Below is a small trained network, with its code and all its weights. Each question gives an input and a target symbol and asks what happens when units are switched off, that is, made to give their printed mean instead of their output.

import numpy as np


def w(rows, s, z=0):
    codes = np.array(rows[::2]) - 128.0
    scale = np.full(codes.shape[1], s)
    scale[-1] = z or s
    return codes * scale


def f(y):
    return np.maximum(y, 0)


def softmax(a):
    e = np.exp(a - a.max(-1, keepdims=True))
    return e / e.sum(-1, keepdims=True)


def log_softmax(a):
    a = a - a.max(-1, keepdims=True)
    return a - np.log(np.exp(a).sum(-1, keepdims=True))


def net(x, mask):
    ids = ['ΛΠΦΨαβεζηθστω'.index(c) for c in x.split()]
    T = len(ids)
    res = E[ids] + P[:T]
    u = 0
    for l in range(3):
        r = res
        for j in range(2):
            rows = slice(3 * j, 3 * j + 3)
            q, k, v = (r @ M[l][rows].T for M in (Q, K, V))
            z = softmax(np.where(np.tri(T) > 0, q @ k.T / 3**0.5, -1e9)) @ v
            o = O[l][rows]
            res = res + np.where(mask[u + j], z, o[:, -1]) @ o[:, :-1]
        u += 2
        y = f(res @ A[l][:, :-1].T + A[l][:, -1])
        res = res + np.where(mask[u : u + 4], y, B[l][:, -1]) @ B[l][:, :-1]
        u += 4
    return log_softmax(res[-1] @ U[:, :-1].T + U[:, -1])


Q, K, V, O, A, B = {}, {}, {}, {}, {}, {}
E = w([
[115,37,178,85,107,212,110,8,145,133,105],'Λ',
[82,154,195,82,50,83,101,102,159,58,125],'Π',
[83,78,161,194,152,165,121,187,113,82,129],'Φ',
[201,235,126,103,119,143,159,165,54,61,170],'Ψ',
[84,51,216,139,99,37,164,144,88,225,142],'α',
[169,89,100,183,94,190,254,79,136,148,72],'β',
[140,77,233,48,71,117,143,63,79,134,210],'ε',
[74,198,167,166,153,141,123,163,101,203,51],'ζ',
[221,130,41,155,153,76,67,225,112,118,105],'η',
[134,120,47,67,94,53,132,43,80,146,85],'θ',
[105,156,82,78,50,163,74,195,76,179,44],'σ',
[58,112,136,136,225,138,54,66,110,204,173],'τ',
[151,198,116,191,27,142,59,73,28,147,165],'ω',
],0.016)
P = w([
[85,158,99,91,73,149,187,155,198,129,130],'0',
[170,126,144,179,180,101,111,88,129,126,73],'1',
[163,117,128,208,159,93,95,91,124,117,85],'2',
[153,106,106,227,149,97,91,93,123,115,87],'3',
[146,106,84,245,129,97,82,92,132,109,93],'4',
[149,102,70,255,127,95,79,87,134,104,92],'5',
],0.0085)
Q[0] = w([
[122,111,83,127,187,88,148,176,220,114,142],'0.h1',
[163,109,141,188,111,53,121,56,56,126,78],'0.h1',
[163,130,113,152,135,169,18,64,90,92,66],'0.h1',
[128,156,107,26,142,196,116,255,235,152,143],'0.h2',
[100,102,129,161,59,159,95,99,10,121,86],'0.h2',
[126,157,197,234,90,163,108,12,35,77,138],'0.h2',
],0.0096)
K[0] = w([
[140,189,152,194,85,126,87,73,98,143,171],'0.h1',
[44,119,84,108,105,104,185,181,118,128,156],'0.h1',
[26,138,80,33,149,173,175,108,134,115,132],'0.h1',
[98,204,255,105,232,225,226,151,188,167,171],'0.h2',
[116,137,40,114,39,136,87,156,76,186,69],'0.h2',
[134,42,49,180,44,117,33,139,48,148,137],'0.h2',
],0.0097)
V[0] = w([
[24,93,95,164,42,100,128,151,15,159,181],'0.h1',
[103,11,47,39,89,107,169,204,204,137,128],'0.h1',
[155,122,191,69,113,25,29,119,142,177,19],'0.h1',
[45,63,201,90,186,95,144,163,253,117,110],'0.h2',
[161,115,170,114,80,64,209,58,145,82,73],'0.h2',
[79,186,157,165,109,113,50,38,174,80,214],'0.h2',
],0.0047)
O[0] = w([
[140,98,83,131,138,107,141,126,180,232,239,151],'0.h1',
[72,79,107,187,86,110,146,170,206,84,163,157],'0.h1',
[3,141,84,132,84,78,126,73,48,154,103,144],'0.h1',
[72,161,159,213,110,113,142,37,228,119,183,3],'0.h2',
[150,119,79,114,118,154,182,54,103,68,121,124],'0.h2',
[114,104,83,56,75,170,61,140,142,130,170,142],'0.h2',
],0.0062,0.0077)
A[0] = w([
[114,206,104,167,107,118,138,181,95,77,92,110],'0.n1',
[138,120,49,148,254,134,133,142,109,167,101,212],'0.n2',
[141,153,94,91,158,27,169,142,129,92,108,3],'0.n3',
[139,102,160,133,145,100,114,116,66,53,218,58],'0.n4',
],0.0083,0.0016)
B[0] = w([
[143,32,138,57,165,124,159,88,254,176,129,227],'0.n1',
[176,114,168,138,32,118,105,70,142,119,110,254],'0.n2',
[76,127,93,142,188,117,115,113,173,169,170,166],'0.n3',
[187,170,184,125,121,121,134,104,194,160,113,174],'0.n4',
],0.0098,0.007)
Q[1] = w([
[56,175,147,51,177,105,74,134,158,95,182],'1.h1',
[200,27,146,106,78,127,27,66,225,179,132],'1.h1',
[84,100,169,128,98,51,81,143,133,162,121],'1.h1',
[134,146,223,166,151,187,123,104,96,31,204],'1.h2',
[68,254,138,103,201,153,164,144,92,138,170],'1.h2',
[194,139,164,112,145,81,155,149,131,114,193],'1.h2',
],0.0078)
K[1] = w([
[110,113,121,80,196,69,167,122,60,49,16],'1.h1',
[1,109,64,105,56,210,194,226,172,111,201],'1.h1',
[45,172,83,142,146,83,135,53,154,79,212],'1.h1',
[147,142,197,64,160,28,91,104,91,140,123],'1.h2',
[193,90,110,202,125,83,126,66,92,92,21],'1.h2',
[126,60,115,22,104,152,111,144,115,124,122],'1.h2',
],0.0067)
V[1] = w([
[191,71,244,92,59,184,105,105,125,147,79],'1.h1',
[59,44,140,122,124,227,88,254,106,148,156],'1.h1',
[95,127,20,88,124,204,33,79,125,127,33],'1.h1',
[185,99,142,136,92,65,116,130,107,171,60],'1.h2',
[154,178,185,188,148,119,11,78,149,200,238],'1.h2',
[161,143,106,46,70,116,109,178,71,144,188],'1.h2',
],0.0053)
O[1] = w([
[31,152,196,116,181,150,13,140,140,137,217,254],'1.h1',
[104,60,188,108,159,6,169,143,113,203,198,134],'1.h1',
[182,94,230,166,86,207,135,73,170,133,167,211],'1.h1',
[161,205,190,240,50,15,76,117,115,182,65,155],'1.h2',
[169,220,187,55,184,98,177,84,255,85,105,162],'1.h2',
[77,122,195,119,28,64,153,136,143,54,123,125],'1.h2',
],0.0053,0.0041)
A[1] = w([
[82,155,171,165,206,144,174,174,134,139,70,168],'1.n1',
[160,193,111,225,134,127,98,130,156,46,216,254],'1.n2',
[171,190,125,194,222,170,111,192,145,1,150,40],'1.n3',
[48,115,65,166,221,193,117,180,57,111,86,33],'1.n4',
],0.0066,0.00031)
B[1] = w([
[202,227,69,171,124,171,140,114,38,193,183,231],'1.n1',
[122,24,158,107,110,63,197,142,84,119,225,249],'1.n2',
[46,73,144,122,89,146,154,196,138,194,248,210],'1.n3',
[174,165,137,166,86,3,117,134,143,60,104,207],'1.n4',
],0.0075,0.0012)
Q[2] = w([
[52,208,133,68,208,232,152,254,53,71,157],'2.h1',
[101,125,141,155,186,79,124,51,170,103,165],'2.h1',
[159,69,166,150,64,110,35,167,138,191,129],'2.h1',
[142,72,144,130,105,81,83,97,191,147,163],'2.h2',
[90,116,176,126,146,131,120,154,144,158,25],'2.h2',
[116,68,141,154,100,85,155,73,194,156,91],'2.h2',
],0.0088)
K[2] = w([
[141,174,226,126,255,136,209,152,105,108,158],'2.h1',
[164,86,49,124,172,115,144,135,142,168,121],'2.h1',
[121,148,106,139,6,146,103,94,187,158,144],'2.h1',
[111,141,24,122,113,122,119,163,163,154,106],'2.h2',
[88,113,160,139,91,164,133,110,151,199,81],'2.h2',
[112,137,98,90,155,148,121,162,196,234,106],'2.h2',
],0.0095)
V[2] = w([
[122,44,160,159,255,160,137,129,150,124,157],'2.h1',
[201,153,50,150,117,37,91,125,211,42,182],'2.h1',
[198,132,198,180,160,182,152,214,162,166,126],'2.h1',
[123,159,182,89,149,183,178,127,206,211,142],'2.h2',
[106,90,120,228,64,157,46,105,211,198,67],'2.h2',
[158,83,132,63,160,92,95,235,207,62,30],'2.h2',
],0.0052)
O[2] = w([
[200,94,91,198,65,73,31,14,180,134,182,107],'2.h1',
[179,100,195,147,213,86,143,137,54,20,192,147],'2.h1',
[208,136,116,182,86,92,119,188,196,133,135,92],'2.h1',
[119,191,73,87,125,188,162,224,101,164,217,204],'2.h2',
[115,234,188,180,202,182,187,139,82,150,169,254],'2.h2',
[68,122,211,71,147,146,170,153,216,225,2,146],'2.h2',
],0.0054,0.0093)
A[2] = w([
[67,137,176,87,218,84,4,156,129,169,189,77],'2.n1',
[41,84,127,182,54,119,93,134,143,157,158,84],'2.n2',
[114,100,3,128,194,197,185,138,217,155,149,116],'2.n3',
[145,122,141,129,137,79,103,90,48,176,89,1],'2.n4',
],0.0055,0.0065)
B[2] = w([
[122,111,10,168,72,155,114,131,255,84,59,252],'2.n1',
[70,127,138,96,156,164,136,177,102,89,53,212],'2.n2',
[182,57,148,166,145,95,84,59,103,137,75,244],'2.n3',
[123,63,171,155,99,194,80,137,147,121,184,175],'2.n4',
],0.0096,0.0038)
U = w([
[133,103,152,171,107,164,69,56,155,154,116,3],'Λ',
[113,80,160,84,235,170,164,73,70,101,111,157],'Π',
[212,61,112,120,163,43,133,154,133,164,129,42],'Φ',
[197,125,124,55,76,160,97,208,87,142,48,195],'Ψ',
[102,166,80,112,205,2,135,99,42,152,90,148],'α',
[187,117,187,217,219,141,112,231,127,45,111,200],'β',
[110,213,76,132,115,104,142,145,184,36,79,237],'ε',
[212,234,72,116,139,155,82,191,42,151,126,203],'ζ',
[135,183,158,165,202,132,149,152,132,210,46,146],'η',
[209,125,92,178,46,153,241,106,107,95,57,29],'θ',
[85,80,127,180,121,101,181,192,105,191,190,98],'σ',
[212,162,115,41,162,156,226,118,188,149,167,78],'τ',
[131,165,211,80,39,79,172,120,117,101,143,109],'ω',
],0.006,0.0048)

Each question gives the input, a string of symbols that net reads in full, and the target symbol t.
The units are the heads (3 rows each of Q, K, V and O) and the neurons (one row each of A and B). Each row of codes is followed by its name. A weight is (code - 128) times the scale printed after its matrix; where a second scale follows, it is the last column's (O, A, B and U).
mask holds one flag per unit, layer by layer, with each layer's heads first. A switched-off unit (its flag False) gives its mean, the last column of its rows in O or B, instead of its output. The means were averaged over made-up inputs and are rounded, as every weight is.
A unit's drop is (log p(t) with every unit on - log p(t) with that unit switched off) / (log p(t) with every unit on - log p(t) with every unit switched off).
The circuit of an input: a set's keep is (log p(t) with only the set's units on - log p(t) with every unit switched off) / (log p(t) with every unit on - log p(t) with every unit switched off). Starting from the 12 units with the biggest drops (on a tie, the unit counted first), units are removed one at a time, each time the one whose removal leaves the highest keep (on an exact tie, the one counted first), for as long as the keep stays at least 0.8.
circuit, biggest first: the units of the circuit, biggest drop first
unit that matters most: the unit with the biggest drop
top k neurons: the k neurons with the biggest drops, biggest first
top k neurons in layer l: the k neurons of layer l with the biggest drops, biggest first
which heads matter: for each layer, one digit per head in row order, 1 if its drop is at least 0.15 and else 0, layers parted by /
input Φ ε α Φ, target σ: circuit, biggest first : [0.h2 1.n3 1.n2]
input θ τ σ Λ θ, target θ: top 2 neurons : [0.n2 0.n3]
input Ψ Φ ε Λ ω Ψ, target Ψ: circuit, biggest first : [0.h2 2.h2]
input θ Λ τ ζ, target θ: unit that matters most : 1.h1
input Ψ σ α η ω ω, target Ψ: which heads matter : 01 / 00 / 01
input τ Λ τ, target τ: circuit, biggest first : [1.h2 0.h2]
input ω τ θ α Π Λ, target Π: which heads matter : 10 / 00 / 10
input Λ Λ Π σ ε, target η: which heads matter : 01 / 00 / 01
input ζ Φ ω ζ ζ, target ζ: circuit, biggest first : [2.h2 1.n1]
input ε Φ Λ Λ σ, target η: circuit, biggest first : [0.n1 2.h2]
input ω ω Π τ η, target ω: which heads matter : 11 / 01 / 00
input Λ α ζ ζ τ, target Λ: top 2 neurons in layer 0 : [0.n2 0.n4]
input θ θ σ σ η Π, target β: circuit, biggest first : [0.n2 2.h1]
input ω Λ ω, target ω: circuit, biggest first : [1.h2 0.h1]
input η Λ τ Λ Λ, target η: which heads matter : 01 / 01 / 01
input τ ω Ψ, target τ: circuit, biggest first : [0.n1 1.h2]
input τ ε β ζ, target τ: top 2 neurons in layer 0 : [0.n2 0.n1]
input β α θ, target β: unit that matters most : 1.h2
input ω τ ω Ψ ω, target Ψ: which heads matter : 01 / 00 / 10
input η η Φ σ Λ τ, target η: unit that matters most : 2.h2
input ε Φ τ τ, target ε: circuit, biggest first : [2.n1 1.h1]
input β ζ β ζ Λ, target β: circuit, biggest first : [0.h1 0.n1 0.n2]
input Φ Φ α ω Ψ α, target Φ: circuit, biggest first : [0.h2 1.h1 2.h2 0.n2]
input Λ ω Ψ α, target Ψ: which heads matter : 01 / 00 / 00
input σ ω Π, target Ψ: which heads matter : 01 / 01 / 10
input τ ω Λ, target τ: circuit, biggest first : [1.h2 0.h2]
input α ζ θ, target α: which heads matter : 00 / 10 / 00
input ε ω ζ β Λ, target Ψ: which heads matter : 01 / 00 / 00
input Ψ Φ Λ ω τ, target Ψ: unit that matters most : 0.n2
